Here is a tiny trained network, its code and every weight. The questions are about switching its units off for an input and a target symbol, where a switched-off unit gives its printed mean instead of its output.

import numpy as np


def w(rows, s, z=0):
    codes = np.array(rows[::2]) - 128.0
    scale = np.full(codes.shape[1], s)
    scale[-1] = z or s
    return codes * scale


def softmax(a):
    e = np.exp(a - a.max(-1, keepdims=True))
    return e / e.sum(-1, keepdims=True)


def log_softmax(a):
    a = a - a.max(-1, keepdims=True)
    return a - np.log(np.exp(a).sum(-1, keepdims=True))


def net(x, mask):
    ids = ['αδεηθλπτω'.index(c) for c in x.split()]
    T = len(ids)
    res = E[ids] + P[:T]
    u = 0
    for l in range(3):
        r = res
        for j in range(2):
            rows = slice(2 * j, 2 * j + 2)
            q, k, v = (r @ M[l][rows].T for M in (Q, K, V))
            z = softmax(np.where(np.tri(T) > 0, q @ k.T / 2**0.5, -1e9)) @ v
            o = O[l][rows]
            res = res + np.where(mask[u + j], z, o[:, -1]) @ o[:, :-1]
        u += 2
    return log_softmax(res[-1] @ U[:, :-1].T + U[:, -1])


Q, K, V, O = {}, {}, {}, {}
E = w([
[99,111,95,142,139,147,158,94,106,152],'α',
[122,81,101,109,114,118,111,193,102,134],'δ',
[212,138,125,91,123,72,198,134,128,113],'ε',
[112,68,102,76,121,3,117,121,114,175],'η',
[164,64,152,110,160,140,139,118,169,129],'θ',
[154,98,107,111,94,143,170,144,82,81],'λ',
[99,127,194,57,124,41,125,65,139,140],'π',
[201,147,148,104,186,113,146,252,159,93],'τ',
[163,128,129,177,74,110,99,128,136,69],'ω',
],0.021)
P = w([
[185,201,1,103,92,114,147,145,54,146],'0',
[164,148,193,122,151,151,203,164,160,69],'1',
[188,110,226,161,182,126,176,181,172,139],'2',
[152,114,172,172,147,136,186,156,152,103],'3',
[132,116,128,185,120,143,194,111,108,85],'4',
[80,97,157,174,105,133,150,191,150,66],'5',
[93,104,163,187,113,164,173,131,165,120],'6',
[57,67,140,171,89,153,128,170,141,80],'7',
],0.0097)
Q[0] = w([
[139,172,134,145,172,105,199,195,136,53],'L0H0',
[160,138,136,93,147,85,112,143,73,167],'L0H0',
[132,185,131,136,81,97,2,89,175,126],'L0H1',
[168,83,156,139,126,169,186,136,160,107],'L0H1',
],0.0098)
K[0] = w([
[161,170,87,110,68,94,57,131,106,128],'L0H0',
[181,170,124,165,190,63,114,175,148,109],'L0H0',
[105,102,231,140,102,126,174,125,198,76],'L0H1',
[200,254,68,116,138,208,81,150,38,181],'L0H1',
],0.0089)
V[0] = w([
[117,223,147,137,144,73,147,71,176,138],'L0H0',
[147,148,87,176,156,69,184,187,122,108],'L0H0',
[53,164,67,166,150,86,83,153,110,209],'L0H1',
[113,2,164,37,184,88,106,111,160,156],'L0H1',
],0.0082)
O[0] = w([
[131,120,78,125,100,114,130,230,137,25,69],'L0H0',
[75,80,135,91,91,155,28,144,166,145,254],'L0H0',
[87,127,171,112,162,178,152,197,241,121,134],'L0H1',
[192,119,99,144,143,144,166,5,170,97,43],'L0H1',
],0.012,0.0083)
Q[1] = w([
[128,118,153,158,175,60,57,66,154,89],'L1H0',
[89,128,109,81,169,10,98,84,129,126],'L1H0',
[118,194,167,179,108,253,131,167,98,156],'L1H1',
[58,181,49,169,94,163,115,58,176,194],'L1H1',
],0.0059)
K[1] = w([
[117,93,114,216,171,83,31,51,93,220],'L1H0',
[60,55,102,55,123,192,123,93,176,93],'L1H0',
[119,119,146,1,164,102,200,93,85,168],'L1H1',
[101,151,180,165,100,170,200,59,97,145],'L1H1',
],0.0049)
V[1] = w([
[254,143,64,86,91,208,131,122,111,125],'L1H0',
[54,111,54,103,129,81,149,217,114,29],'L1H0',
[104,141,147,199,164,74,86,95,34,110],'L1H1',
[230,183,116,97,197,71,99,128,73,107],'L1H1',
],0.0079)
O[1] = w([
[133,110,126,201,130,81,77,88,200,254,37],'L1H0',
[179,76,120,124,220,38,108,137,83,122,250],'L1H0',
[195,115,192,163,63,80,141,191,115,156,2],'L1H1',
[36,144,135,165,88,133,117,137,105,217,53],'L1H1',
],0.0086,0.0072)
Q[2] = w([
[187,148,83,67,254,74,162,165,208,48],'L2H0',
[93,91,85,38,170,251,177,102,69,120],'L2H0',
[88,153,126,71,58,42,42,79,149,102],'L2H1',
[34,68,168,90,187,193,208,241,29,122],'L2H1',
],0.0062)
K[2] = w([
[151,166,120,19,153,135,144,145,102,89],'L2H0',
[92,115,247,18,205,84,92,174,122,2],'L2H0',
[79,146,112,198,96,57,90,80,123,62],'L2H1',
[160,175,7,96,101,80,119,167,161,245],'L2H1',
],0.0055)
V[2] = w([
[164,128,224,97,113,115,252,181,19,88],'L2H0',
[172,215,61,135,97,243,8,138,175,115],'L2H0',
[110,172,95,105,29,34,165,85,108,249],'L2H1',
[79,51,108,147,96,169,254,116,118,168],'L2H1',
],0.0058)
O[2] = w([
[105,221,129,107,144,98,194,211,127,157,181],'L2H0',
[94,100,227,151,139,254,183,79,74,119,99],'L2H0',
[157,196,65,79,145,138,69,77,58,141,94],'L2H1',
[137,84,79,150,183,195,216,41,151,240,1],'L2H1',
],0.0097,0.007)
U = w([
[128,189,72,176,159,100,143,162,101,139,39],'α',
[133,195,65,86,163,184,131,151,69,199,146],'δ',
[173,134,96,193,181,162,83,120,121,178,201],'ε',
[182,59,59,129,204,66,126,102,152,162,111],'η',
[168,99,93,191,122,139,111,137,195,129,70],'θ',
[106,34,29,77,186,117,204,177,109,200,116],'λ',
[216,210,95,84,250,83,77,24,124,46,46],'π',
[2,157,86,24,101,174,144,108,156,178,118],'τ',
[190,164,192,238,52,103,58,130,141,94,253],'ω',
],0.0057,0.0052)

Each question gives the input, a string of symbols that net reads in full, and the target symbol t.
The units are the heads (2 rows each of Q, K, V and O). Each row of codes is followed by its name. A weight is (code - 128) times the scale printed after its matrix; where a second scale follows, it is the last column's (O and U).
mask holds one flag per head, layer by layer. A switched-off head (its flag False) gives its mean, the last column of its rows in O, instead of its output. The means were averaged over made-up inputs and are rounded, as every weight is.
A unit's drop is (log p(t) with every unit on - log p(t) with that unit switched off) / (log p(t) with every unit on - log p(t) with every unit switched off).
The circuit of an input: a set's keep is (log p(t) with only the set's units on - log p(t) with every unit switched off) / (log p(t) with every unit on - log p(t) with every unit switched off). Starting from all 6 units, units are removed one at a time, each time the one whose removal leaves the highest keep (on an exact tie, the one counted first), for as long as the keep stays at least 0.8.
circuit, biggest first: the units of the circuit, biggest drop first
most important unit: the unit with the biggest drop
which heads matter: for each layer, one digit per head in row order, 1 if its drop is at least 0.15 and else 0, layers parted by /
input ε α θ α ω ω θ δ, target π: most important unit => L2H1
input δ θ π τ λ λ, target τ: which heads matter => 11 / 10 / 00
input α η α τ τ α, target λ: which heads matter => 01 / 10 / 01
input λ τ τ η, target τ: circuit, biggest first => L1H0; L0H1; L0H0
input α α τ ω λ δ τ λ, target λ: circuit, biggest first => L0H1; L2H1; L1H0
input ω τ α δ δ, target α: circuit, biggest first => L0H1; L2H0; L1H0; L2H1
input η ε τ λ ω δ, target θ: which heads matter => 01 / 10 / 11
input τ θ η δ, target ω: circuit, biggest first => L2H1; L1H0
input θ ε λ ω α η θ, target ε: which heads matter => 01 / 11 / 11
input α τ λ, target λ: circuit, biggest first => L0H1; L1H0; L2H1
input α τ π τ τ, target λ: circuit, biggest first => L0H1; L2H1; L1H0
input λ α λ, target δ: which heads matter => 11 / 00 / 01
input ω π ω λ τ ω τ π, target ω: which heads matter => 11 / 11 / 00
input η η α, target θ: most important unit => L0H1
input π τ α τ α ω η, target ω: circuit, biggest first => L0H1; L1H1
input ε δ λ δ τ, target π: circuit, biggest first => L2H1; L1H0; L0H0; L1H1
input θ λ τ λ η τ α δ, target ε: circuit, biggest first => L0H1; L2H1; L1H0; L2H0
input λ ω δ τ η α τ τ, target δ: which heads matter => 11 / 10 / 01
input λ α τ, target δ: which heads matter => 11 / 00 / 01
input η δ α η τ, target θ: most important unit => L0H1
input π τ ε, target η: circuit, biggest first => L0H0; L1H0; L2H0
input δ ε α δ τ, target τ: circuit, biggest first => L1H0; L0H0; L0H1
input ε τ η θ λ, target π: which heads matter => 10 / 10 / 01
input ω π δ τ, target α: circuit, biggest first => L2H0; L0H1; L1H0; L2H1
input δ τ τ λ θ, target τ: which heads matter => 10 / 10 / 00
input τ α η, target τ: circuit, biggest first => L1H0; L0H0
input λ ω δ ε τ δ α, target δ: most important unit => L2H1
input π π λ ε ω δ α, target η: which heads matter => 11 / 10 / 10
input τ π α η τ τ, target ω: which heads matter => 11 / 00 / 01
